Here are made-up things, facts about them, and rows of numbers that follow some of those facts. Name the thing behind each unnamed row.

How the things are related:
λ: points at; ε: refers to; σ: belongs to class; χ: uses
sazis	λ	grigro; grenes	λ	zimul; bridel	λ	masar; trivul	λ	redem; greskar	λ	drotos; brelon	λ	destan
kosil	λ	teflak; bodi	λ	buson; vagas	λ	viposan; vemim	λ	groda; grugasek	λ	floler; gatrur	λ	norur
plipe	λ	klupak; gaklok	λ	vosta; floraske	λ	dites; pese	λ	dabri; drala	λ	taskizi; lobropo	λ	tuskim
fluna	λ	kleskil; kleskil	λ	drala; grigro	λ	sirun; kelu	λ	pese; luskas	λ	trestis; kalo	λ	pari
klaga	λ	fleda; trenos	λ	plebran; gruskobras	λ	luskas; destan	λ	lufu; brelim	λ	nomor; teflak	λ	gamo
klibros	λ	klakodil; sefi	λ	trota; fimok	λ	trones; tasin	λ	zibi; dabri	λ	sufin; brafle	λ	gosager
zibi	λ	sestuk; trota	λ	bruflomir; klupak	λ	brafar; trifi	λ	flogan; sestuk	λ	sepa; trudaskek	λ	flodin
flastemun	λ	kleflogas; nuskun	λ	brokluk; zimul	λ	kadrek; moluson	λ	midal; gamo	λ	nupek; klodribri	λ	fales
plebran	λ	flabon; brabikla	λ	fimok; skerok	λ	skodom; pidin	λ	breskal; klakodil	λ	porem; remo	λ	tibon
redem	λ	danas; pova	λ	klaga; breskal	λ	stetror; narivin	λ	flastemun; nonum	λ	trivul; fales	λ	grugasek
gridrim	λ	klibros; fustim	λ	skiples; brokluk	λ	fladrok; brufu	λ	studreskes; kevol	λ	moluson; modu	λ	drolik
viposan	λ	groben; paripes	λ	nufer; klapun	λ	kosil; dites	λ	bridel; nupek	λ	trenos; stume	λ	dreplori
plasul	λ	fleka; vosta	λ	vagas; lirum	λ	kevol; stuvun	λ	kelu; grelun	λ	grenes; nufer	ε	flabon
sepa	ε	floraske; sazis	ε	skadru; drolik	ε	nisur; grenes	ε	vostu; trivul	ε	trifi; greskar	ε	brelim
brelon	ε	zostus; fleka	ε	gretras; norur	ε	viposan; trestis	ε	brelon; kosil	ε	sufin; pari	ε	stimen
vagas	ε	kelu; vemim	ε	klakodil; grugasek	ε	trukir; doluk	ε	dabri; gatrur	ε	stuvun; brosku	ε	tibon
midal	ε	sepa; gadror	ε	bruflomir; buson	ε	nonum; gaklok	ε	tasin; pese	ε	drala; sasaris	ε	braki
drala	ε	rivek; taskizi	ε	trestis; rabres	ε	kosil; brobral	ε	gatrur; grugul	ε	paripes; fluna	ε	munodram
siso	ε	pomim; droska	ε	minok; kleskil	ε	fladrok; grigro	ε	doluk; kelu	ε	grugul; gosager	ε	brobral
klaga	ε	fustim; stimen	ε	lirum; destan	ε	flastemun; skidal	ε	zibi; litu	ε	floler; teflak	ε	refik
siplil	ε	breskal; sefi	ε	litu; rivek	ε	grigro; tasin	ε	greskar; flistu	ε	metra; dabri	ε	kadrek
brafle	ε	remo; lufu	ε	destan; trota	ε	brafle; trifi	ε	skerok; sestuk	ε	pese; sufin	ε	flama
flastemun	ε	buson; zape	ε	lufu; nuskun	ε	bamu; moluson	ε	kleflogas; porem	ε	ziskil; favan	ε	pova
troval	ε	dreplori; gamo	ε	redem; drotos	ε	klalizem; pomim	ε	flogan; studreskes	ε	trudaskek; masar	ε	zimul
plebran	ε	gridrim; klofler	ε	midal; kleflogas	ε	kleklum; brafar	ε	remek; trones	ε	klaga; skiples	ε	sefi
brabikla	ε	taskizi; kinom	ε	flistu; fladrok	ε	skelu; skerok	ε	gaklok; skadru	ε	pari; pidin	ε	gralo
klakodil	ε	lople; remo	ε	grugasek; loflidi	ε	nufer; redem	ε	norur; pova	ε	skiples; flodin	ε	grenes
refik	ε	nefe; narivin	ε	stume; stetror	ε	trota; flogan	ε	moluson; fales	ε	batok; floler	ε	brokluk
dropal	ε	plebran; braki	ε	narivin; brokluk	ε	stetror; batok	ε	siso; skizam	ε	loflidi; flabon	ε	sasaris
kleklum	ε	grelun; munodram	ε	lobropo; viposan	ε	fales; klilu	ε	drolik; klapun	ε	fimok; kofli	ε	groda
skisik	ε	skizam; plasul	ε	stekle; nisur	ε	teflak; lople	ε	triflos; lirum	ε	dropal; zudri	ε	vemim
trukir	ε	drotos; tibon	σ	515; nufer	σ	515; sepa	σ	538; bepul	σ	23; sazis	σ	538
drolik	σ	520; grenes	σ	520; bridel	σ	23; trivul	σ	515; greskar	σ	538; brelon	σ	955
fleka	σ	955; norur	σ	515; trestis	σ	955; groben	σ	23; kosil	σ	538; pari	σ	515
bodi	σ	955; vagas	σ	955; vemim	σ	538; grugasek	σ	515; zostus	σ	520; doluk	σ	520
gatrur	σ	520; brosku	σ	520; bamu	σ	538; midal	σ	515; gadror	σ	955; buson	σ	23
plipe	σ	23; gaklok	σ	538; floraske	σ	520; bafem	σ	955; pese	σ	23; sasaris	σ	23
gretras	σ	515; drala	σ	955; taskizi	σ	520; remek	σ	23; lobropo	σ	520; rabres	σ	520
nomor	σ	515; brobral	σ	538; klalizem	σ	520; grugul	σ	538; fluna	σ	520; siso	σ	520
droska	σ	538; kleskil	σ	520; grigro	σ	515; kelu	σ	538; gosager	σ	520; voni	σ	955
luskas	σ	520; kalo	σ	23; klaga	σ	955; groda	σ	520; trenos	σ	23; gruskobras	σ	23
stimen	σ	538; destan	σ	515; skidal	σ	955; brelim	σ	520; litu	σ	23; teflak	σ	520
klibros	σ	538; siplil	σ	955; sefi	σ	520; fimok	σ	520; rivek	σ	955; tasin	σ	538
flistu	σ	955; bruflomir	σ	955; dabri	σ	515; brafle	σ	23; danas	σ	23; zibi	σ	515
lufu	σ	955; vaso	σ	23; trota	σ	23; klupak	σ	955; trapli	σ	538; trifi	σ	520
sestuk	σ	955; sufin	σ	515; trudaskek	σ	515; flastemun	σ	538; zape	σ	520; metra	σ	520
nuskun	σ	520; zimul	σ	515; moluson	σ	538; porem	σ	515; favan	σ	23; troval	σ	955
vider	σ	515; gamo	σ	955; drotos	σ	538; pomim	σ	520; klodribri	σ	23; studreskes	σ	955
masar	σ	538; plebran	σ	23; skelu	σ	515; klofler	σ	23; kleflogas	σ	23; kadrek	σ	538
brafar	σ	538; trones	σ	23; sirun	σ	520; skiples	σ	515; brabikla	σ	515; kinom	σ	520
fladrok	σ	23; skerok	σ	515; telen	σ	520; skadru	σ	955; fleda	σ	955; pidin	σ	520
troska	σ	515; klakodil	σ	23; remo	σ	23; skodom	σ	520; gralo	σ	23; loflidi	σ	538
redem	σ	515; pova	σ	520; vabim	σ	538; flodin	σ	955; refik	σ	955; breskal	σ	515
narivin	σ	520; stetror	σ	520; flogan	σ	23; nonum	σ	23; flama	σ	23; fales	σ	23
floler	σ	515; dropal	σ	515; gridrim	σ	520; fustim	σ	520; bogal	σ	515; braki	σ	520
brokluk	σ	538; batok	σ	538; skizam	σ	955; flabon	σ	23; kleklum	σ	515; brufu	σ	23
vostu	σ	955; ziskil	σ	520; triflos	σ	23; tuskim	σ	520; kevol	σ	520; munodram	σ	520
modu	σ	955; viposan	σ	515; minok	σ	515; klilu	σ	23; paripes	σ	955; klapun	σ	955
dites	σ	515; nefe	σ	515; kofli	σ	515; nupek	σ	538; stekle	σ	520; skisik	σ	515
kloner	σ	538; stume	σ	955; plasul	σ	23; nisur	σ	955; vosta	σ	520; dreplori	σ	520
lople	σ	538; lirum	σ	955; zudri	σ	955; trukir	σ	955; stuvun	σ	520; grelun	σ	955
nufer	χ	trones; nufer	χ	nomor; nufer	χ	kelu; sazis	χ	nefe; sazis	χ	gadror; grenes	χ	lufu
grenes	χ	gosager; grenes	χ	trukir; grenes	χ	fimok; greskar	χ	brafar; greskar	χ	troval; greskar	χ	litu
fleka	χ	kelu; fleka	χ	danas; norur	χ	remek; norur	χ	kelu; groben	χ	bogal; groben	χ	favan
groben	χ	refik; kosil	χ	plipe; kosil	χ	litu; bodi	χ	bepul; brosku	χ	kelu; brosku	χ	plipe
gadror	χ	trukir; gadror	χ	danas; gadror	χ	stuvun; buson	χ	sirun; buson	χ	plipe; gaklok	χ	nupek
gaklok	χ	kosil; floraske	χ	kosil; bafem	χ	plipe; gretras	χ	brafar; remek	χ	gretras; remek	χ	klupak
klalizem	χ	moluson; fluna	χ	plasul; kelu	χ	nomor; kelu	χ	trukir; kelu	χ	plipe; gosager	χ	plipe
voni	χ	brosku; voni	χ	ziskil; voni	χ	plipe; luskas	χ	sirun; trenos	χ	ziskil; gruskobras	χ	trukir
gruskobras	χ	tuskim; siplil	χ	gretras; fimok	χ	trapli; flistu	χ	plipe; bruflomir	χ	gosager; brafle	χ	danas
brafle	χ	minok; danas	χ	plipe; lufu	χ	sestuk; vaso	χ	bogal; vaso	χ	bruflomir; vaso	χ	sirun
vaso	χ	plipe; trapli	χ	ziskil; trapli	χ	danas; sestuk	χ	plipe; zape	χ	gretras; nuskun	χ	moluson
moluson	χ	nomor; moluson	χ	klakodil; porem	χ	siplil; vider	χ	troska; vider	χ	klupak; vider	χ	litu
gamo	χ	bepul; klodribri	χ	kalo; klodribri	χ	voni; trones	χ	sirun; trones	χ	plipe; sirun	χ	bepul
sirun	χ	kelu; skiples	χ	vabim; telen	χ	sestuk; telen	χ	nupek; telen	χ	fladrok; troska	χ	sestuk
troska	χ	kosil; klakodil	χ	trapli; skodom	χ	klupak; skodom	χ	plipe; vabim	χ	bepul; brokluk	χ	voni
brokluk	χ	vabim; batok	χ	trukir; batok	χ	favan; batok	χ	danas; batok	χ	klupak; batok	χ	gruskobras
brufu	χ	bogal; ziskil	χ	kelu; ziskil	χ	vabim; triflos	χ	bepul; triflos	χ	trukir; tuskim	χ	danas
kevol	χ	trones; modu	χ	sirun; modu	χ	plipe; minok	χ	brosku; minok	χ	vabim; kofli	χ	trukir
nupek	χ	nomor; stekle	χ	trukir; stekle	χ	plipe; kloner	χ	trukir; kloner	χ	fladrok; kloner	χ	nufer
nisur	χ	brosku; nisur	χ	bepul; nisur	χ	vabim; lirum	χ	trukir; lirum	χ	litu; trukir	χ	plipe
stuvun	χ	buson; stuvun	χ	ziskil

Some things and their rows:
brokluk: [ -1 -14 -10  -5   6   3   8   3   1  -8  -3  24   2  39 -15   3  43 -11
  35   2   3  -7 -18  -2  19   0  27]
troval: [ -1 -15  23  -5   6  11  -6   7 -10  25   6  -3   9 -12 -17 -11  -2  42
  -7   0  17  15  13  -5  -9   0  22]
rabres: [  7 -17  19  11   7  -2  12   5  -5  -1   4  -2   9 -12  -3   1  -3  -8
  -8   1  -7  -4 -18  -4  11  -1 -15]
troska: [ -1  18  -2   5   6  18  -4  23  -5  -8  17   3   0  27 -15   2   6  20
  25   1  20   6  17  46  -8  10 -12]
studreskes: [ -2 -16  16   7   8  -1  -3   9  -4   8   9  -2   1 -12  -8  -3  -5   5
  -5   1  -9   3 -16  -4   7  -1  -8]
kofli: [-2 27 -6  7  6  5 -4 18 -4 -8 13 18  0 34 -5  3 13  3 41  8  8 -6  5 36
  5  4 -5]
taskizi: [ 10 -19  11  11   8  -1  15   6  -4  -1   1  -3   2 -14  -1  -5  -3  -7
  -7   2  -8  -3 -17  -3   2  -1 -15]
grugasek: [  0  -7  -5  -4   8  15   7   4  14  -8  19  -1  15 -13 -15 -11  -5  26
  13  -3 -10   2 -19  -3 -10   1  -2]
trukir: [ 32  21  -1  -5   4  71  -7   6  -7  -8  41  -5   1 -16 -17 -16   1 -11
   4   2  -7 -14 -15  -2 -13   1  24]
doluk: [ 10 -18   8  12   8   0  15   6  -4   0   1  -3   1 -13   0  -6  -2  -8
  -7   2  -6  -4 -17  -3   0  -1 -16]
klupak: [ 10   3  15  -4   4  35  -7  14 -10  13  19  -5   1 -14 -18 -15  -3  -2
  -6   1  27  11  20  -3 -12   1  20]
brafle: [ 13   6 -10  -5   7  19  -5   6  -5 -10   0  48  -2  21 -15   5  25  -9
  37   1 -12  -2 -17   4  -9   0  -2]
sazis: [ -2 -11  -2   5   6  -1  -1   6  -1  -8   6  15   1  25   1  24  28  -7
  34  10   2 -10 -18  38  19  14 -13]
klapun: [ -1 -16  16   6   7   0  -3   9  -4   8   9  -2   2 -12  -7  -3  -5   5
  -5   1  -8   3 -17  -4   7  -1  -8]
gamo: [ -4 -18  -9   5   6   7  -6  10  10   6  -2  29   1  -5  27 -13  24  -7
  13  38  -4 -17 -16  -6  39   0  30]
sasaris: [ -1 -18   1  -5   6   0  -1  20  -3  -5   5   3  -1 -12 -15  -1  -6   7
   2   1 -10  10   0  -4  -9  -1  -9]
flistu: [  6  13  -6   9   7  26  -5  19  -6  -7   9   6  -2  15   6   0  27  -8
  18  31  -1 -12  -3  30  -1   0 -13]
dites: [ -2 -13   2   4   7   0  15   7  14  -6   8  -2   2  -1 -14 -12  -6  19
  11  -1  -6   9  -5  -3  -7   0  -5]
fimok: [ 22 -12  -7   9   6  21   0   6  -5  -8   1  -2  -1 -12   9 -13  25 -11
  -5  26   7 -15 -16  14  -9  -1 -15]
kleflogas: [ -2  -9  10  -5   6  -4  14   5  -5   3   5  -2  -2  -1  -3  -6  -4  14
  12  20 -10  30   5  -5 -12  -1 -15]

Which thing is each row?
No name comes twice in this set of rows, the named rows included.
[  9  -3  12   7   5  13  -4  21  -5  -1  23  -5   0 -13 -15 -13  -5  -9
  -5   2  -6   5  -6   1  -9  -1 -14] => refik
[ 10 -15  -8  -4   5  31   0   4  -5  -7  -1  -3  -1 -14  11 -15  35 -12
  -5  38  16 -15 -16  -5  -9  -1  19] => ziskil
[ 16  19  -4  -7  -2  38  -6  27  -9  -7  29  -6  -2 -16 -18 -18  -5 -14
  13   9  14   5  32  -6 -15  -1  38] => plipe
[ 15  -7   5  18   7   0   0  12  -5  -8   7  12   1   0  11  10  23  -9
  -5  23  -7 -14 -17  17  18   0 -16] => nuskun
[ -1 -16  -6  -5   4   6  -3   9  -5  -6   0  -2  -2 -13 -15 -14  -4  -9
  12   6  -8   0   6  -6 -10  -1  22] => kalo
[  2 -19  11  -5   8  13  11   3  16  -8  27  -2  22 -15 -15   7  -3  14
   5  -2  -9 -12 -20   6 -10  12   1] => drotos
[  0  28  -2  -3   1  24  -3  16  -5  -7  28  -6   1 -13 -16 -16  -6 -11
  26   2  20   2  12  -1 -11   1  16] => nomor
[ 12  -4  -8  -4   5  21  -4   5  -6  -7   0  -2   1 -13   3 -15  32 -13
  -5  36  16 -16 -14  -4  -8  -1  19] => sirun
[ -2 -17  17  -5  10   5  -6   5  -9  27   0   2  11   1 -17   3   9  64
  -7   0  13  12   9  -5  -3   1  22] => siplil
[ -3 -17  -2  -6   6  28  -3   5  -8  19   0  -3   9   0 -18 -14  -3  72
  -6  -3  42  22  33  -4 -11  11  32] => gretras

The same things again, as new rows of numbers:
Some things and their rows:
skelu: [  3  10  -7  -5  -8  12  16  14  20  17  -4  -2  -5   3   3  -6   3 -12
 -18  -8  -3 -10  -4  -3  -4  -5]
zostus: [  2  -2  -9  16  -1 -11  -6   5  27   9  -6  -3   2  12  -6 -12   4 -23
 -20  16   5  -1  -7   1  -8 -10]
drala: [-10   4   0   0  -7   7  -7  12  29  13  -4   3  15   7  -3  -8   1  -4
 -14  18   7   6  -3  -5  -3 -11]
skerok: [ 2  9 -6 -3 -8 15 16 16 26 16 -6  0 -2 -4 -2 -2  1 -1 -9 -6 -2 -4  2 -1
 -1 -6]
vider: [ -2   8   2 -18  14   1  -1 -12 -26 -17  -7  -4   2 -14  19  15  -5   5
  13 -15  -7   0   9 -10  -5  10]
stekle: [-12  -6   2  24   2 -17 -32   1 -49 -31   0  -9  -1  19  21 -26 -17  10
   5  22  -1 -17   1   1  30  42]
sazis: [ 12  -3   2   6  13   1   9  -6 -26 -23  -1  -3  -6 -16   4  14  -8  15
  22 -25  -7   6  21   9   5   8]
trestis: [-10   4  -1  -1  -7   5  -8  12  29  12  -4   3  14   8  -3  -7   1  -5
 -15  18   8   5  -4  -6  -3 -10]
destan: [ 3  9 -6 -3 -8 14 16 16 25 16 -4 -1 -2 -3 -3 -2  1 -1 -9 -7 -1 -4  2 -1
 -1 -5]
brabikla: [  3   8  -6  -2  -8  18  16  18  30  16  -8   1   1 -11  -8   3  -2  10
  -1  -6   0   1   7   1   2  -6]
troska: [ -5  10   1 -30  20  -4  -3 -27 -32 -16 -16  -1  -2 -15  16  26  -4   3
  18  -9 -10  -3   2 -10 -14  11]
remek: [  4  -2   3 -40  15  -9   3 -32 -52 -24  12  -1  -1  -5  15  29   3 -17
  14 -21 -13  11  -6  -7 -33   6]
gamo: [-28   4  34   5  18 -17 -25 -27  14 -29  49  12  -4  -9  16 -14  -1  17
  28 -12   7  17  17   2  31  -7]
batok: [ 10  -5  -3  16  10  -3  10  17 -32 -47  24 -11  -6   1  24  -8 -20   1
  12 -35 -10   6  32  11  13  25]
bafem: [-31   3  13 -12  -1  -9 -35 -25 -44 -15  -9   6  -5  13  12  -7 -17  26
  15  41  -2 -20 -16  -1  23  34]
trukir: [-14  -5   8  28 -17  -6 -56  28 -75 -16 -37  -9  37  19  26 -36 -18  59
  -3   5   8  -7 -20 -14  66  73]
minok: [-10  10  27 -13  14   0  -4 -40 -21 -13  12   3 -17 -15  19   0  10   3
  16 -25  -5 -11   5 -12  13  -9]
braki: [  2   1  -1  25   1  -1  -8   1  28  22 -16   0  10   7  -9 -17   5 -16
 -14  20  -3  10   6  15  -8  -5]
droska: [ 16  -2 -10  10  -4   7  25  13  21  11  -6   0 -11  -5 -18   6  -3   4
  -1 -13  -3  -1   6  16  -1  -7]
bruflomir: [-19   4  11 -15  13 -10 -26 -22 -29 -19  -3   0  12   5  21   2  -3  -4
   2  12   0  -1  -3 -15  -3   7]

Which thing is each row?
No name comes twice in this set of rows, the named rows included.
[ -1  -3  46  14  17  -3   5 -58 -16 -16  32  10 -37 -24   2 -10  19  16
  30 -46  -3  -8  19   2  36 -32] => vabim
[-30   4  22 -15   9 -11 -34 -42 -37 -17  -3   9  -7   3  12  -1  -6  20
  20  27  -1 -12 -10  -6  18  15] => voni
[ 15  -7  15  -1  23 -14   4 -26 -44   4  -2  -3 -11 -19   4  18  18  23
  23 -28   4 -16  -3   1  10  -2] => brokluk
[  1   4 -16 -10 -10   8  18  26  36  -4   3   1  -9 -11 -10  13  -8  12
   2  -8  11  -8  -2 -14   7 -14] => skisik
[ -2  -7   1  21  14 -15 -25   3 -26 -33  -1  -9  14  -1  18  -7 -10   2
   9   3   3   7  16  -7   8  17] => grenes
[-13   6   3  -6 -19  30   0   0  22   1 -17   4   7  13  -3 -12  -3 -26
 -26  30  -4  -1   6 -16 -15 -28] => grelun
[  5  -4  -1 -14 -27  38  27   3   2   0   6   6 -10   3 -14   0  -1 -19
  -8   3 -12   6   8  -2 -19 -23] => kleflogas
[  2  -1  -5 -12 -12   1  23  10  18   0  44   4 -14  10  -5  -3  -1 -14
  -1 -15  -6  12  -2  17  -7  -1] => fales
[  8  -3   1  -8 -15  16  20   7   3  18  17   4  -1   6  -9  -3   8 -10
  -5  -8  -8  11  -1  13 -13  -4] => sasaris
[  6  -6   4 -27  11  -1   4 -15 -47 -28  20  -2   3  -9  15  22   0  -4
  19 -25  -8  18   6  -5 -20   7] => klakodil
[ -3   0  -9  18  -2  -5  -3   3  40  -2   0   2  -3   9 -10 -11  -6 -21
 -11  19   1   6   6   6  -7 -12] => siso
[ -9  -5  14 -26  -3  -3  -4 -33 -58 -16  18   7 -21   2   5   8  -4  15
  26  -1 -11  -9 -13   7   7  22] => vaso
[  0  -6  11  16   1  -3  -3  -5 -61 -33  12  -5 -21   3  17 -15 -15  28
  22 -16 -10 -20  13  13  39  35] => kelu
[-33   4  10 -18   3  -9 -37 -34 -46 -16 -19  10  -5   5   6   5 -22  36
  28  49  -5 -15 -13   3  19  38] => sestuk
[ -3   0  -8  17  -5   3  -3   2  38  -2  -7   2  -4   7 -12 -10  -6 -22
 -13  24  -1   5   9   2  -8 -17] => pomim

